mr-md: [ 21  -4   1 -25  -4  13  23  -3  19  13   4  22   6   0 -14  27  13  -6
  -6   0  28  25 -40   2   1  30]
lc-nb: [ -2   1   1  29   9  29  -9  -9 -29  11  36   1  27  15  21 -36  -4  73
 -24  13 -27 -29 -18  -6  44   8]
mr-md: [ 24  19  17 -67 -24  24   2  21  13  18  17 -26  -8 -11  43   6  -2 -40
  12   0  25  42  17 -20  -4 -13]
fr-bm: [ 30  -4 -55   8   7   3 -13   7   7  10 -58  27  14 -25 -26   6  14 -55
  21 -43  20  -5 -11  33 -13  -9]
mr-md: [-18 -19  -3  -7   2 -19  30 -24 -33   2  36  30  -2   4 -10 -13  -6  50
 -20  31  11  10 -31  -1   9  12]
mr-md: [-16   0  26  -8 -12 -18  -9  16   1  -8 -31 -23  -3  50 -20  14 -38   9
  -7  -9  -4  19  13   6  -8  23]
lc-nb: [ 18   0  50 -32 -19  -7  38  11  12 -30  12   4  -9  21  35  16 -19 -26
  40  29  30   8   4   0 -56  17]
mr-md: [-13 -31   3  15  -3 -26  19 -17  11 -39  28 -16 -11  20  52  -5  13  14
  -1   7  -5 -29   4 -10   6 -10]
mr-md: [-26 -10   5 -32 -15  -8   5 -12   1 -18  30 -31 -11   8   0  -7   6  18
 -16  19   7  18   5 -14   6  -9]
mr-md: [ 31   0 -20  23  33 -24  25  13 -26  54 -23  77  33   4   2  37 -13   1
  -4 -35  -6  22 -33  12  16  16]
lc-nb: [-32 -10  10  15  -7  -8 -21  -1   5 -33  10 -51  17  39  18   4 -14  43
 -24   4 -27 -48  21  -1  10  -9]
fr-bm: [ -8  -8  30   4 -17  -2   5  -5   3  13  33 -22 -35   8  71  -2  -9   9
 -16  21 -15 -21  18 -30  33 -12]
mr-md: [-24  -5 -27  32 -11  14 -24 -28 -26  13  -6   2 -48 -44 -33 -59   9  -2
  -6  29  -7 -27   8   3  21 -25]
cf-pf: [ 22  27  23 -37  10  27   0  23  43 -55  19 -37  43   3   2   7  31 -20
  42 -14  11  28  14  -7 -52   5]
fr-bm: [-15   6  11  21 -22  11 -12  -4 -17  -3 -11 -14 -28  -6  -3 -33 -13 -19
  19  33 -12 -26  27   4  -7 -26]
mr-md: [-11 -13 -13 -10 -17  -8  -1 -12  -8  18  10 -12 -39 -17  27 -20   7 -18
  -9   7   1  10  14 -16  29 -29]
fr-bm: [-30  -6 -18  13 -17   1 -16 -21 -38  10   8  -3 -19 -23 -10 -30 -17  20
 -17  40  -6 -48  10   9  10 -32]
cf-pf: [  4  11   8 -15  10  -2  -2  11   9  10  -1   2  13   2 -13  25  -4   8
 -12 -14   1  20  -5  -4  -2  17]
cf-pf: [ 21  -4  12 -17   5  -2  25   5  -9 -13  29  15  14   9  46  -9  -3  10
  19   3  14  10  -8  -5 -14   8]
lc-nb: [-51 -28   5   8 -33  -5 -34 -17  46 -14  -4 -85 -28  44   2  31   3  27
 -69  -2 -23 -44  12 -14  56  -1]
cf-pf: [ 21  27   8  -5  18  27  -3  14  13   4  10   7  37 -15  -9  19  13   2
   9  -6  -3   1  -7   0 -15   8]
cf-pf: [ 20  28 -24  11  36   2   7   5 -32  30   1  63  22 -62 -27  -5  10 -18
  26  -1  -1  12  -4   9 -25 -20]
fr-bm: [-41 -12 -13  55  -5  -3 -25 -20  -5  -9  -7 -30  -8  13 -19 -17   8  25
 -24  13 -42 -49  14   2  35 -27]
mr-md: [-11   2  -5   2   5  -3  -4  -4  -9  -3   9  -2   5  -6 -10  -7   3  13
  -5   6  -6  -2   3  -1   1  -8]
cf-pf: [ 38  -5  21  12   9  20   9  17  22 -38  -5  -3  35  50  35 -11   2  12
  31 -27   4   0 -17   7 -14  42]
lc-nb: [-29 -15   1  -1 -27 -25 -11  -3  21 -14 -18 -45 -31  13  16  22  -6 -32
 -10   4  -8 -28  35  -3   1 -32]
cf-pf: [-18 -10 -29  24  13  -8 -33 -10  -5   4 -31  -2 -19  -4 -50 -29   2  21
 -25 -30  -8  10  -5   7  27  20]
mr-md: [-19   1  14 -15 -14   5  -6  -6   4 -12   7 -22 -13   7 -24  -5  -5  14
 -12  19   5   6   2  -3  -4  10]
lc-nb: [-20 -35 -45  66  21 -29 -16 -30 -18  25 -25  37 -20  -7 -23  -4  -5  45
 -53 -21 -17 -51 -30  15  51  19]
fr-bm: [-25   7 -10  17 -12   4 -15 -10 -22  22 -10  -5 -22 -18 -31 -20  -2  -8
  -7  23 -18  -6  16   0  17 -31]
cf-pf: [ -1  24 -18 -22 -22  20   0   2 -17  92  -8  16 -11 -39 -27  34   3 -43
 -26  19  -7  30  -3  -9  44 -44]
cf-pf: [ 14   2  30 -26  -4  12  10   7   2  17  39  -5   3  14  59  13 -16  33
 -21   6   5   1  -9 -21  20  21]
lc-nb: [-19 -13   3  20  -8 -25   9  -9 -32  19   0  14 -20  10  12  -7 -23  12
 -11  19 -14 -12   6  -2  19 -15]
lc-nb: [-13  21  45 -32   6 -10  -1  20  28 -25  -6 -25  13  30 -48  38 -14  12
  -3  -6   3  45   7  -5 -37  39]
fr-bm: [ 12  -2  17 -19  17 -23  33   2 -19 -23  22  37   9   1   9  -8 -13  16
  26   9  23  26 -11   3 -43  23]
fr-bm: [ 12  -1   1 -12   7  -1   3   5   7  11   8   4   4   3  20  11   0   8
 -12 -17   4  13  -9  -9  13  14]
fr-bm: [  8  17  19 -26  -3  19   1   8   3   7   9   0   6  -1 -17   4  -6   8
  -1   9  12  25  -9  -3 -10  21]
lc-nb: [-10   9  10  15 -28  18 -29   4  45   5 -27 -57 -43 -10  10  12  20 -66
   4  -1 -22 -20  44 -15  17 -37]
fr-bm: [ -2  -6  15  21 -14   5  -2   0  21 -18  -5 -26 -13  16  28   1   6 -19
  11   6 -13 -30  16  -4   2 -12]
cf-pf: [  0   5 -34  17   5  -1  -5 -14 -40  11   2  25 -37 -65   1 -69  18 -41
  38  16  -1   6  27  -2  -6 -53]
lc-nb: [-15 -14 -18  23  -1 -26  -3  -6 -18   0 -14   4  -7   1   9  -4 -10  -4
  -2   0 -12 -27  14   8   4 -26]
cf-pf: [  7  13 -20  10  21  15   7 -11 -26   7  33  37  28 -48  -6 -11  16  19
   6  24   0 -30 -15   7 -13 -19]
fr-bm: [ 11  -2  -2 -26   8   0   0  -1 -31  20  27  25  -1 -15  28 -17 -28  44
 -20   2  21  -1 -16  -2   5  24]
lc-nb: [ 44  38  58 -77  -8  22  64  24 -36  20  48  49  14  -5  16 -15 -18 -21
  62  47  40 106 -13 -17 -52  15]
lc-nb: [-20   3  23  -5 -10 -18  -1   3   7   6  -9 -14 -28   7 -11  20 -15 -12
 -10  10  -6  10  18  -9  -3   0]
mr-md: [-18 -13 -37  38  19 -18 -11 -13  19  -6 -15  -5   7  -9 -25  16  36  -6
 -16 -26 -25 -16   0   2  23 -21]
cf-pf: [ -6 -12 -21  32   8  -2 -11 -15 -22  17  -7  22 -10  -8 -11 -23  -6  29
 -20  -2  -8 -23 -15   8  27   9]
fr-bm: [ 27  13  19 -20 -24  28   0  21  52 -20 -27 -33   4  11   9  30  16 -71
  37  -8  15   2  14   5 -32  -5]
[-13 -23 -40  35  19 -37 -17 -12  15  -2 -48  19 -18 -15 -40  22   5 -10
 -22 -37   1 -28  -8  21   1  12]  lc-nb
[ 20  22  -4 -19  19  26  11   0  14  15  36  19  29 -41  -4  26  32   2
  -4   5   7   6 -21  -9  -4  -1]  mr-md
[ 25  -4   3  13   6  12  -1   8  21 -20 -17   4  14  16   9   1   4  -6
  17 -21   8 -13 -12  12 -14  27]  fr-bm
[ 13  40 -23  43   6  54 -37   4  -8  65 -27  17  -6 -63 -40 -13  20 -40
   2   4 -31 -21  10   3  30 -35]  cf-pf
[-12 -16 -21  31  -9  -7 -18  -9  -9 -19 -30 -13 -20   7  -8 -38  -1 -12
  12  -5  -7 -22  15  13   3 -15]  mr-md
[  6 -34 -15  56  30 -37   6  -9 -26 -22 -29  49   1  31  -1 -31 -24  46
   3 -30   0 -22 -26  25  -3  49]  cf-pf
[  2 -18 -22   8  -4  -5  12 -17 -28  24  12  27 -12 -11  22 -19  -2  12
 -12  10   5 -11 -18   1  28 -10]  lc-nb
[ 23   0 -34  -2  27   1   1  -4  -8   7  -3  43  12 -40 -14  -8  13   1
   5 -22  21   4 -24  13 -11  14]  lc-nb
[ 39  44  37 -20   9  34  10  28  24   1  -9  14   4 -23 -22   4  14 -54
  55  -1  13  53   8  -6 -48  18]  lc-nb
[ 35  20  26 -19  14  22  13  22  36 -16  10   3  46  10  13  44   8  -4
  17 -13  12   0 -15   3 -34  29]  mr-md
[-34  -4 -31 -11  -9 -23 -30  -3  23  12 -33 -39 -26 -15 -38  27  13 -37
 -30 -25  -9  14  28  -5  20 -32]  lc-nb
[ 25   6  19 -50  19 -13  39  19   7 -13  30  23  57  26  15  47  -6  24
   6 -14  25  43 -29  -1 -33  34]  cf-pf
[  5  -4 -10  18  -1  -9  18 -10 -25  13  -9  40 -24 -25  -8 -20   0 -27
  24  19   7   0  -3   8 -11 -14]  fr-bm
[ 18   2  -9 -13 -25  14  -9   6   1   2 -21  -5 -16 -20  25  -8 -10 -51
  26   7  21 -29  18  14 -23 -24]  fr-bm
[-12  14  26   0  -3  13  -1  -2 -16  13  17   0 -13   1 -20 -18 -11  26
  -8  27 -10  18   0 -12   9  11]  fr-bm
[-26   1  25 -10  -4 -13   4  -8 -15   4  41 -13 -21  -4  24  -4 -14  31
 -21  31 -11  -4  16 -23  10 -10]  mr-md
[  0 -23  -4  31  -9   1  18 -13 -15   9  -5  16   4  39   2 -12  -2  24
  -8   7 -10  -5 -29   7  35  12]  lc-nb
[ 25  -3 -50  -9  28 -14   6   3  -2 -11 -27  41  30 -29 -33   2  20 -27
  26 -40  28  22 -19  27 -35   2]  lc-nb

sjlg: [ 11   2   3  -4  -2 -23  27  34 -11  -2 -18  22 -14  23  54   4 -18 -21
   9  -7  13   4 -19  -3  41  13]
dzdd: [ 34  -2 -24  27 -15 -11  30  10  54  30   2 -11 -35   2 -40   7 -17   9
 -12 -37 -58  15  14  35 -42 -17]
scml: [ -3  23  13  -6 -38  58  35   2  14 -32  -6  35 -20  -3 -95  20   8  -6
  34 -55   8 -21  15  -6 -60 -25]
sjlg: [-48  12 -14 -16  46 -26  27  14  19  14  -1 -18   7 -23 -43   7  16 -21
   2  25  32 -38  36  13 -22  -5]
scml: [-23 -29  43 -13  14 -14 -13  -3 -20 -32  -5   4   3 -16  -6  21  10  -9
  -5  22  46 -20   1 -17  12  -1]
sjlg: [-38  11 -33 -20  26   0  21  14   9  17  21  -9  18  -2 -33 -14  19  -5
   2  -1  29  -9  16   2  -5  24]
mqcq: [ 17  16 -20  23   1   7  18 -27  -2  10  -4 -18   5   0  58  -2  -3  -1
   8 -16 -19  10 -19 -10  24   4]
mqcq: [ -8  22 -20  -4   8  13  60 -26  17   0  14 -21   0 -23 -59 -21 -18 -15
  31 -29   4  -7  15  17 -19  12]
sjlg: [-28  -3   2  -6  16 -16  15  22   3  -1 -11   3 -12  -3  16  17  -1 -25
   8  18  33 -36  15  17  34  -7]
mqcq: [ 15  16  -9 -12  -6  13 -15  -2  -8   5  11   5  14   7 -32 -26  -2  22
  -4   2 -36  29  -1  -4 -42  14]
sjlg: [ 20  44  -8 -17 -28  -5 -25 -11   1  19  11  10  25  22  12 -39 -12  -6
  23  -1  12  38 -32 -24  -9  -7]
mqcq: [ -9   7  -9  -5  30   2   6 -24 -22  14 -15  -4  23   1  57  -2  10   9
   3  15  20  -3 -13 -22  37   9]
dzdd: [ 39 -19   2   9  -1 -14 -39  11  14  21 -27   2  -7  13  -2   5  -9  28
 -23   3 -30  43   5 -22  -7 -18]
njzs: [ -9 -22   3   3 -13 -31 -35  26  35  10  19 -13 -31   1 -10  18 -11  -8
 -16  28 -10 -16  21  48  16 -19]
dzdd: [  1  -5   2 -15  -2 -25 -31  33  36   9 -11  -1 -29  14  -5  45  -2   1
  -1  14  10  13  16 -18  28 -22]
mqcq: [-35  22 -18  -7  16  44  50  22   3   9 -23  38  19   0 -79  -4  44  -1
   7 -40  35 -36  27 -12 -76 -16]
mqcq: [ 32 -29  34  29 -47  40 -41   3 -23 -37 -17  26  -3   5 -14  -4   2   8
 -11 -29 -14  13  -8 -17 -21 -22]
nmgt: [-40   0   9 -20  29 -22  -2  13   1  -7  -4  -9   2 -17 -15  12   5 -23
   7  38  41 -33  25   5  15  -6]
nmgt: [-36 -20  23  -7  30  -9 -22  13   8  25 -31  27   7 -11 -50  12  32  12
 -29  43  30 -56  37  25 -55 -52]
njzs: [-25  -7  -9  11  -7  15  28  17  12 -20  22  -8 -14 -13 -38  11  13 -18
   1 -24   2 -29  19  25 -14   8]
scml: [-18  -2  11   1  59 -49 -11 -19 -12  36 -33 -11  31 -16  52  -2  19   1
 -25  59  27 -25  -1  -8  -6 -24]
dzdd: [-27  38   4 -42   3   2  -8 -12  -5  -5  27   4  -1   4  12  19   4   5
  21  42  -3 -17  -7   9   8  12]
nmgt: [-40  11 -20  -5  33  -4  40 -12  -3   8  12 -17  19 -16   8  -6  18 -18
   8   3  37 -32   5   7  11  16]
nmgt: [ 33 -27  25   4 -18 -21 -26  34   6 -27 -11  -2 -36   0 -24  12 -37  -4
  -8  10 -41  25  18   9   4  -2]
dzdd: [ 32  27  14 -33   1 -27 -39  17   4 -10 -14  -5 -23  10   2  24 -35  12
  13  47 -56  45   8 -23   4   2]
nmgt: [-16  -9   2  13  14  11  35  -6 -18   1 -24  14  13  -4  24  -8  11 -16
   6 -17  46 -32  -4  -1  19  -6]
scml: [ -1  12  -1  24 -15  -5  -2   1  20  13 -13   0 -14  -1  26  11  -2 -22
   7   3   1 -32   5  27   4 -44]
dzdd: [  4  -7   4  -3 -14  19 -23 -13   5  12   1  17   7  13  -6   6  17  25
  -8 -11  13   7 -11 -14  -8 -14]
nmgt: [ 16 -13  15 -15   4  -9 -23   8  -3  11 -13  20  -3  11 -18  -1  -6  30
 -19  20 -22  16   3   2 -23  -3]
njzs: [ 17  -9   5  15 -30  11 -58   2  21  18  -8  11 -17  15  10  17   1  21
 -15  14 -26  -2   6  18   1 -45]
scml: [ -6  -1  -9  19  31 -15   1   3  -9  32 -51   6  12   8  88   9  12 -10
  -5  16  37 -23  -3 -15  51 -30]
mqcq: [  7 -29  48 -30  11   0  -5 -17 -38 -35 -17  17   9 -13 -41 -19 -28   9
   9  17  29  14   1 -19   8  18]
mqcq: [-11  46 -38  -8  -7  45  -4  30 -11  16   4  30  43  20 -57 -39  43  11
  -3 -28 -11  15   6 -28 -92   4]
njzs: [-15 -17  -1  24  15 -41  30  21  16 -35  10 -52 -22 -33   8  25  -9 -55
   5  -8  14 -12  17  -2  34  13]
mqcq: [ -3  17 -19  -3  22  26  -6 -49 -31   9  -3 -17  42  -7  37 -33   4  14
  13   9  12  13 -12 -27  31  18]
nmgt: [ 63  27 -23  24 -41  16  34  36 -13  -9  -4  22  -3  31   7 -38 -21  -5
   4 -67 -68  62 -30 -18 -45  30]
sjlg: [ -1 -36  22   3  22  -2 -39   4 -35   1 -55  16  11   5  59  -3 -10   2
  -7  38  42 -12   8 -14  74 -19]
nmgt: [ -6   9  -5 -19  -1  -4   4   0  -7   2  18   4  14   7  -6 -22  -3  -3
   8  -1  18  13 -13  -5   3  22]
sjlg: [-18   1  11  16 -23  31 -20 -25  38   3  -1   0 -19 -16 -43  38  21   3
   6  -5  10 -47  24  21 -26 -64]
dzdd: [ 51  -7  -4  22 -12  10  -8   5 -30   0 -25  13  26  16  17 -48 -12  10
 -11 -35 -20  59 -24 -41 -15  14]
nmgt: [-25  12   7 -37  27  21 -30   2  -6  40 -46  54  17  26   5  25  35  40
  -4  37  43 -26  10 -24  -4 -40]
dzdd: [ -4 -24  44  -5 -18  31 -27 -47  -6 -27   5   8  -1 -20 -49  12   4  20
   3   3  19 -18   2   1 -17 -24]
njzs: [-23  11 -18 -11   3  -5   6  32  10  18  -1  15  -2  16   7   0   7 -14
   5   5  26 -20   8  15  17  -4]
njzs: [-17   5  -1 -18  -5 -15 -14  21  10  -2  14   0 -12   9  10  16  -2 -12
   8  18  17  -7   2   6  30   3]
njzs: [ 56  19 -22  -3  -4   5   7 -15  -9  16  -7  -3  16  19  10 -39 -28  26
   7 -27 -43  78 -25 -39  -5  30]
scml: [  9   2   4  12 -22  20   7 -15   7  -8   8   0  -5  -9 -36 -13  -8  -2
   7 -20 -13  -4   3  18 -27 -11]
scml: [-15  13   2 -31   0  22 -11   0  11  10   1  25   8  10 -54  15  26  26
   3  -3  20   1   6 -24 -38 -11]
nmgt: [  6 -13  17 -12 -19  -5 -36 -13  21 -12  17 -15 -29  -5 -16  27 -22   9
   7  21 -11   6   9  14  30 -10]
scml: [ 37 -31   2  19   1 -21 -26  -1  12  36 -30   6  -7  15  33  -2 -14  25
 -27   4 -14  23  -6   2  19 -23]
sjlg: [ 30  26 -33  -9   9 -48  36  39 -37   6  11  -5  22  33  98 -56 -35 -29
   9  -9 -11  64 -51 -23  53  78]
scml: [ 13  15   1  -4  -6  19  -6 -13  -2   4  -8  11  20   2 -36 -15  10  14
   4 -19   1  23  -6 -33 -45  -9]
scml: [ 54   9 -22  18 -26  15   2  -8  -9   9   5  -2   6  20  23 -38 -25  17
   0 -36 -54  60 -27 -11  -2  25]
njzs: [ -6  -6  -3  -9  23  13  -3  12 -10  25 -35  32  23  12 -21  -9  24  24
 -16  -2  23  -1   9 -23 -29 -13]
mqcq: [  7  22  21 -19   5  21   4  -3 -22 -11 -38  33  25   1 -47 -14   7   3
  18 -11  27  13   1 -52 -50 -16]
njzs: [ -1  13  12 -14   9 -44  31 -20 -11 -38  33 -46  -4 -24  34  -2 -35 -42
  30  11  13  17 -23 -12  49  46]
sjlg: [ 24   6 -26  12 -33 -10  18  -2  20 -14  65 -40 -19   2   3  -9 -20  -8
   2 -37 -54  44 -24  15   5  50]
dzdd: [-20   0   2  14 -22  -9   0  39  10 -12   4   9 -12   8  19  17  14 -40
   4 -13  35 -28  -2   7  15 -18]
dzdd: [-38  12 -34 -29  52 -23  71   0 -18  -1  24 -30  17 -10  29 -20 -11 -26
  24   4  40  -4  -3   0  65  74]
dzdd: [ 13  -4   0  -2  12  23  26 -44 -11   2   2  -3   9 -11 -19 -11  -3  31
  -1 -14 -21  10  -6  -1 -20  18]
nmgt: [ 37  -7 -12  20  -2 -18  30  33 -12 -20   0 -14 -11   1   5 -21 -27 -13
  -9 -26 -57  42  -3  -2 -11  42]
sjlg: [ 32 -37  17  26  11  -1 -10 -13  11  14 -42   2 -11  -9 -18  15  -2  30
 -28  -8 -23   9  15  -8 -24 -34]
njzs: [ -1   6  -7   9   5  35  27 -19 -12   8 -13  17  17  -3 -21 -16  16  15
   0 -25  -1 -13   1   0 -37  -5]
sjlg: [-25  21 -22  -3  26 -12  19  20  -8   5 -11  -9  17   1  37  -3  11 -31
  14   5  38 -11   3 -22  31   9]
scml: [ -2  -9  23  10 -10 -14  14  13 -36 -70  19 -26  -6 -21  28  -3 -20 -50
  16  -5   5   4 -12 -11  37  41]
mqcq: [  3  17  -7 -13  15 -20  10 -13  -8  11   6 -10   8   5  45  -3  -8   1
   7  16  -2  14 -20  -9  25  20]
scml: [  2 -20 -22  -3   2  13  -1   4  15  12  14  -9  -4   2 -45 -13  -6  21
 -10 -14 -14  18  19  14   2  18]
mqcq: [-59 -41  19  -5 -14  20 -41   6  -9 -14  30  16   2   3  13  22  39  -2
 -17  20  66 -59   2  29  44  -8]
nmgt: [-28  -9   6   9   2  -6  -3  -4  -1 -12   9 -15  10 -17  -1  -5   9 -30
   5   3  47 -27   5   4  16  -9]
sjlg: [-23  20  27 -47  16 -31   7  14 -20 -25  12   8   3  -6 -20  -3 -15 -20
  18  43  17  -7  -1   1 -10  24]
dzdd: [-10  -6  -8  -2  16   8  -6 -11  -9  19  -3   6  18   6  23  -2  21  20
 -14   6  14  -4  -7  -8   8   4]
sjlg: [ 19 -14   2  17   1  14 -24 -10 -33  -6 -19   1  17   5  51 -16  -2  11
  -9   3  -9  18 -13 -19  30   7]
njzs: [ 16 -17  25  17  -4  45  -3 -38 -27 -12 -20  22  23 -12 -40 -15  20  34
 -16 -23 -11   0  -4 -17 -64 -14]
scml: [  3 -15 -10  12  -1  -4 -16  -3 -26  -8  10 -17  12   7  74 -18  -9 -10
  -2   5  10  14 -20  -6  73  29]
nmgt: [-36 -12  -1 -10  28   3 -37   6  13  28 -16   9  10  -2 -21  23  38  22
 -23  36  26 -33  30   2 -15 -34]
njzs: [-14  10   6   3  -2   6  20   7 -23  -3 -17  24  21   4  20 -24   7 -28
  14 -11  50 -24 -13  -5   4  -9]
dzdd: [ 33  34  -1  -7 -16   5  56  -2 -59 -45  17   4  23   8  38 -59 -37 -29
  34 -37 -19  49 -50 -26   7  75]
mqcq: [ 27 -13  -9  34   9   7  42  -2 -24 -14 -29  -8   3  -5  43 -15 -14 -13
   3 -38  -9  16 -10 -19  29  19]
njzs: [ 30  -4  25   4  -8 -11 -28 -15 -29   9 -25  22  23  11  35 -37 -15   6
  -7  14   6  20 -28 -13  -5 -14]
[-11  11 -13 -16 -16  16  28  -7  17   5  24   7 -10   7 -24  -4  -8  -2
  22 -21  16  -9  -3  22  13  10]  nmgt
[ 30   0  31  -9  -9 -23 -56  29 -20 -24 -29  10  -9  14  38  19 -17  -2
  -2  34 -18  36  -7 -42  20  -9]  dzdd
[-22  -7 -18  -5  28  35  19 -28 -27  12  -7   8  42   0   8 -21  31  19
  -1 -20  48  -4  -9 -32  14  20]  dzdd
[ 26  -2   2  11 -35 -12   7  47   4 -27  10   3 -18   6 -38 -25 -29 -31
   5 -30 -26  28   2  10 -25  14]  nmgt
[-11 -24   7   8  10  24 -29  -7  21  44 -46  34  13   2 -53   2  30  32
 -22   2  39 -31  30   2 -41 -69]  njzs
[ -3  18   5 -19 -16  -3  -2  -1   6 -10  22   0  -9   2 -14   1 -13  -8
  17   8  -4   2  -5  10  -1   6]  dzdd
[-13 -48  28  21 -12   4 -61 -21  58   8   1 -19 -48 -28 -60  63   9  28
 -30  36 -25 -51  52  58 -18 -74]  nmgt
[ 11   6 -11   7  -4 -17  15   9  -7   6  13  -4   3   7  28 -22 -11 -10
  -4  -4 -19  11 -16  16   0  21]  dzdd
[ 31  -8  27  19  -9  10 -11  -2 -24   2 -53  37  -2  15  50   6  -5  11
  -6   0  -7  -4 -16 -12   3 -33]  sjlg
[-30  39 -35 -22   2  -6  31  49   2  -7  24  -2  14   8 -29 -26   4 -43
  26 -16  29   5   8  -9  -6  33]  nmgt
[  4  12  36 -10  -1 -11   0  21  -7  -6 -39  37  -9   0 -29   5  -8 -11
   5  22   0 -24  12   9 -51 -39]  nmgt
[ 15  -6  12   1   9 -14   2  10   5 -13 -20  -7 -22  -6   1  28 -14   0
   1   7 -21   9  11 -12   8  -4]  dzdd
[-32 -37   5 -18  53  -9  -4   3  -7  31 -40  20   8   7  31  28  25  27
 -22  31  59 -29  14 -13  51  -9]  scml
[ 19  10 -14 -11 -45  25   4  23  33   2  23  21 -40  27 -39  20 -13  18
  10 -32 -43  16   2  24 -11   3]  scml
[ 42  25   0  -1 -31 -14  12  25 -22 -35  13  -4  12   7 -18 -54 -39 -35
  23 -34 -21  66 -25 -33 -23  39]  mqcq
[ 32 -22 -15  -3  11 -43  -4  32   5  18 -10  -8  -3  24  40  -8 -21   4
 -15 -11   3  61 -17 -34  49  30]  dzdd
[ -6   9 -12  -1  -9  -8  27  26   2 -11  19  -2  -1   2 -16 -16  -5 -27
   9 -22   8   4  -3   5  -8  22]  mqcq
[ 13  10   5  35  -7  20  29   6 -24  -4 -32  28  -6   9  64  12  13  -4
  -6 -16 -30 -30 -16  12 -16 -17]  sjlg
[  0   5   8  -4   8   6  -2  -7 -10  -1 -10   8  10  -4 -12  -3   8   9
  -4   7  -4  -3   2  -8 -27  -6]  sjlg
[-38 -11  -8  -9  36   8   2  20 -22  11 -23  19  25   5  16   2  36   2
 -13  13  50 -28  12 -17  15   2]  mqcq
[-25  27  24 -27  -1   5  13  27 -32 -24 -24  45   0  17  41  20   7 -27
  29  16  48 -34 -13 -16  26  -5]  sjlg
[ -8  -1  15 -21   6  10  -7   5 -23  -7 -12  25  10   8  -5  -3   4   9
   3  12  19  -2  -2 -13   0   5]  sjlg
[ -8 -19  35  -7   9   3 -18  -6  -9 -11 -27  16  -9 -10 -15  20   0   8
  -4  28  12 -26  17   5  -3 -27]  sjlg
[ 35 -15  32  20 -23 -28 -15 -16  22  -7  -2 -13 -35 -13   0  16 -34  -3
  -6  13 -43   1  -2  32 -11 -30]  sjlg
[ 22  58 -28   2 -30  29  20  -1 -25 -15  17   4  16  21  48 -24  -5 -14
  32 -34 -31  35 -38 -30   1  33]  scml
[-34   9  -5  -3  -7  18 -15 -18   6  -7  37 -17   3 -18 -25  -2  12  -5
   5  21  -2 -36  15  38 -10  -3]  sjlg
[-24  -2  -3 -23  27  24  71 -41  -8  32 -10  35   8   6   6  -6   4  25
  13 -13  45 -43 -12  30  19  10]  nmgt
[-36 -21  10 -12  20  13  14  -7 -13   3 -12  21  -5   3  32  26  14   8
   0  17  44 -51   4  20  51  -2]  scml
